Below are the code and all the weights of a small trained network. Each question names an input and a target symbol and asks about switching units off, where a switched-off unit gives its printed mean instead of its output.

import numpy as np


def w(rows, s, z=0):
    codes = np.array(rows[::2]) - 128.0
    scale = np.full(codes.shape[1], s)
    scale[-1] = z or s
    return codes * scale


def f(y):
    return y / 2 * (1 + np.tanh(0.7978845608 * (y + 0.044715 * y**3)))


def softmax(a):
    e = np.exp(a - a.max(-1, keepdims=True))
    return e / e.sum(-1, keepdims=True)


def log_softmax(a):
    a = a - a.max(-1, keepdims=True)
    return a - np.log(np.exp(a).sum(-1, keepdims=True))


def net(x, mask):
    ids = ['ΔΛΠΦΨΩαβγεζμσ'.index(c) for c in x.split()]
    T = len(ids)
    res = E[ids] + P[:T]
    q, k, v = (res @ M[0].T for M in (Q, K, V))
    z = softmax(np.where(np.tri(T) > 0, q @ k.T / 3**0.5, -1e9)) @ v
    res = res + np.where(mask[0], z, O[0][:, -1]) @ O[0][:, :-1]
    y = f(res @ A[0][:, :-1].T + A[0][:, -1])
    res = res + np.where(mask[1:13], y, B[0][:, -1]) @ B[0][:, :-1]
    return log_softmax(res[-1] @ U[:, :-1].T + U[:, -1])


Q, K, V, O, A, B = {}, {}, {}, {}, {}, {}
E = w([
[156,146,200],'Δ',
[96,116,177],'Λ',
[183,140,135],'Π',
[137,79,93],'Φ',
[204,133,90],'Ψ',
[108,124,139],'Ω',
[100,172,138],'α',
[168,96,179],'β',
[222,54,67],'γ',
[139,161,239],'ε',
[172,70,212],'ζ',
[145,104,252],'μ',
[167,105,14],'σ',
],0.016)
P = w([
[250,168,211],'0',
[157,84,152],'1',
[169,109,168],'2',
[135,127,97],'3',
[147,107,104],'4',
[141,94,116],'5',
[131,110,132],'6',
[132,71,123],'7',
[144,104,112],'8',
[131,119,69],'9',
[136,112,125],'10',
[130,41,129],'11',
[148,98,112],'12',
[128,126,68],'13',
],0.018)
Q[0] = w([
[24,149,48],'head 0',
[7,96,99],'head 0',
[102,171,122],'head 0',
],0.013)
K[0] = w([
[55,18,134],'head 0',
[5,19,72],'head 0',
[123,94,132],'head 0',
],0.018)
V[0] = w([
[81,250,154],'head 0',
[153,242,134],'head 0',
[173,151,20],'head 0',
],0.019)
O[0] = w([
[40,140,175,6],'head 0',
[88,212,200,183],'head 0',
[149,249,34,126],'head 0',
],0.019,0.013)
A[0] = w([
[163,175,164,73],'neuron 0',
[46,99,79,164],'neuron 1',
[1,198,116,69],'neuron 2',
[126,174,132,130],'neuron 3',
[140,174,101,90],'neuron 4',
[70,182,178,170],'neuron 5',
[68,88,165,1],'neuron 6',
[179,149,56,109],'neuron 7',
[200,186,233,182],'neuron 8',
[179,131,210,176],'neuron 9',
[178,72,153,116],'neuron 10',
[54,49,39,199],'neuron 11',
],0.0074,0.016)
B[0] = w([
[153,104,188,148],'neuron 0',
[126,168,202,127],'neuron 1',
[198,144,115,154],'neuron 2',
[151,92,117,148],'neuron 3',
[154,112,198,162],'neuron 4',
[94,155,83,196],'neuron 5',
[245,174,194,156],'neuron 6',
[82,99,188,253],'neuron 7',
[107,89,75,243],'neuron 8',
[119,122,85,209],'neuron 9',
[145,124,111,177],'neuron 10',
[61,235,192,182],'neuron 11',
],0.012,0.024)
U = w([
[70,148,201,187],'Δ',
[88,93,191,152],'Λ',
[55,147,44,171],'Π',
[151,89,14,222],'Φ',
[144,203,57,90],'Ψ',
[33,111,121,238],'Ω',
[75,218,181,137],'α',
[75,58,93,158],'β',
[250,123,180,2],'γ',
[145,163,254,102],'ε',
[161,50,139,24],'ζ',
[176,99,226,30],'μ',
[205,225,216,59],'σ',
],0.0093,0.0062)

Each question gives the input, a string of symbols that net reads in full, and the target symbol t.
The units are the heads (3 rows each of Q, K, V and O) and the neurons (one row each of A and B). Each row of codes is followed by its name. A weight is (code - 128) times the scale printed after its matrix; where a second scale follows, it is the last column's (O, A, B and U).
mask holds one flag per unit, heads first, then neurons. A switched-off unit (its flag False) gives its mean, the last column of its rows in O or B, instead of its output. The means were averaged over made-up inputs and are rounded, as every weight is.
A unit's drop is (log p(t) with every unit on - log p(t) with that unit switched off) / (log p(t) with every unit on - log p(t) with every unit switched off).
The circuit of an input: a set's keep is (log p(t) with only the set's units on - log p(t) with every unit switched off) / (log p(t) with every unit on - log p(t) with every unit switched off). Starting from the 12 units with the biggest drops (on a tie, the unit counted first), units are removed one at a time, each time the one whose removal leaves the highest keep (on an exact tie, the one counted first), for as long as the keep stays at least 0.8.
units of the circuit, in order: the units of the circuit, biggest drop first
unit that matters most: the unit with the biggest drop
top k neurons: the k neurons with the biggest drops, biggest first
drop of u: that unit's drop, to one decimal
input ε Λ μ Φ Ω γ Ψ σ ε Φ μ Π, target ε: units of the circuit, in order -> (neuron 6; head 0)
input σ α ζ Ψ γ β β, target σ: top 2 neurons -> (neuron 4; neuron 0)
input σ Λ ε γ γ β γ α Π γ Δ γ Δ, target σ: units of the circuit, in order -> (head 0; neuron 4)
input Φ Φ Ψ σ σ β Φ Φ Φ ε, target Φ: unit that matters most -> neuron 11
input Π ε γ σ α Π γ σ Ω σ Π, target Π: top 2 neurons -> (neuron 8; neuron 5)
input β γ α α Φ μ Φ Φ Φ γ, target β: top 2 neurons -> (neuron 6; neuron 11)
input α Ψ σ, target α: units of the circuit, in order -> (head 0; neuron 5)
input Ψ Ψ Φ, target Ψ: top 2 neurons -> (neuron 7; neuron 8)
input μ Ψ Ω Ψ Δ Π Φ σ β Π, target μ: units of the circuit, in order -> (neuron 6; head 0; neuron 11)
input Ψ σ Ω Ω Φ σ σ Δ γ, target Ψ: units of the circuit, in order -> (head 0; neuron 7; neuron 11)
input Ω Π Λ Ω ζ Φ β ε Φ σ μ, target Ω: top 3 neurons -> (neuron 8; neuron 5; neuron 9)
input Ω Φ Λ, target Ω: units of the circuit, in order -> (head 0; neuron 8; neuron 5; neuron 9)
input Φ σ Φ Ω σ Ω Φ γ ε, target Φ: top 2 neurons -> (neuron 7; neuron 11)
input Φ Φ α Φ γ α μ σ ε Π Ψ, target Φ: top 3 neurons -> (neuron 11; neuron 7; neuron 6)
input ζ Λ γ Ω σ γ γ Ω σ σ Ω, target σ: top 4 neurons -> (neuron 8; neuron 7; neuron 11; neuron 9)
input Φ Ψ Φ, target Φ: units of the circuit, in order -> (neuron 11; neuron 7)
input σ Ψ ζ, target σ: top 3 neurons -> (neuron 4; neuron 0; neuron 9)
input ε Φ Φ Δ Δ Φ Ψ β γ σ β Φ ε γ, target ε: unit that matters most -> neuron 6
input γ Ψ σ Δ, target γ: top 2 neurons -> (neuron 11; neuron 4)
input Π α ζ β Φ Φ Ψ γ σ Ψ, target Π: top 2 neurons -> (neuron 8; neuron 5)
input γ β Δ ε γ Δ σ ε Φ α Φ γ, target γ: top neuron -> (neuron 8)
input σ γ Φ α, target γ: top 2 neurons -> (neuron 8; neuron 7)
input Δ σ Π Φ Π ζ, target Δ: top 3 neurons -> (neuron 6; neuron 5; neuron 8)
input Λ σ ε Φ μ, target Λ: units of the circuit, in order -> (head 0; neuron 8)
input Φ Ψ Φ α Φ σ ε Φ Δ β Φ μ, target Φ: units of the circuit, in order -> (neuron 7; neuron 11)
input α σ Ψ α Ψ γ Ψ Ψ ε Π γ, target α: drop of neuron 0 -> 0.0
input α Λ σ Ψ Ω Φ Φ Φ γ μ σ γ Π, target α: drop of neuron 2 -> 0.1
input Ψ σ Ω μ Φ Φ γ γ σ α γ Ψ Π Ψ, target Ψ: drop of neuron 8 -> 0.7
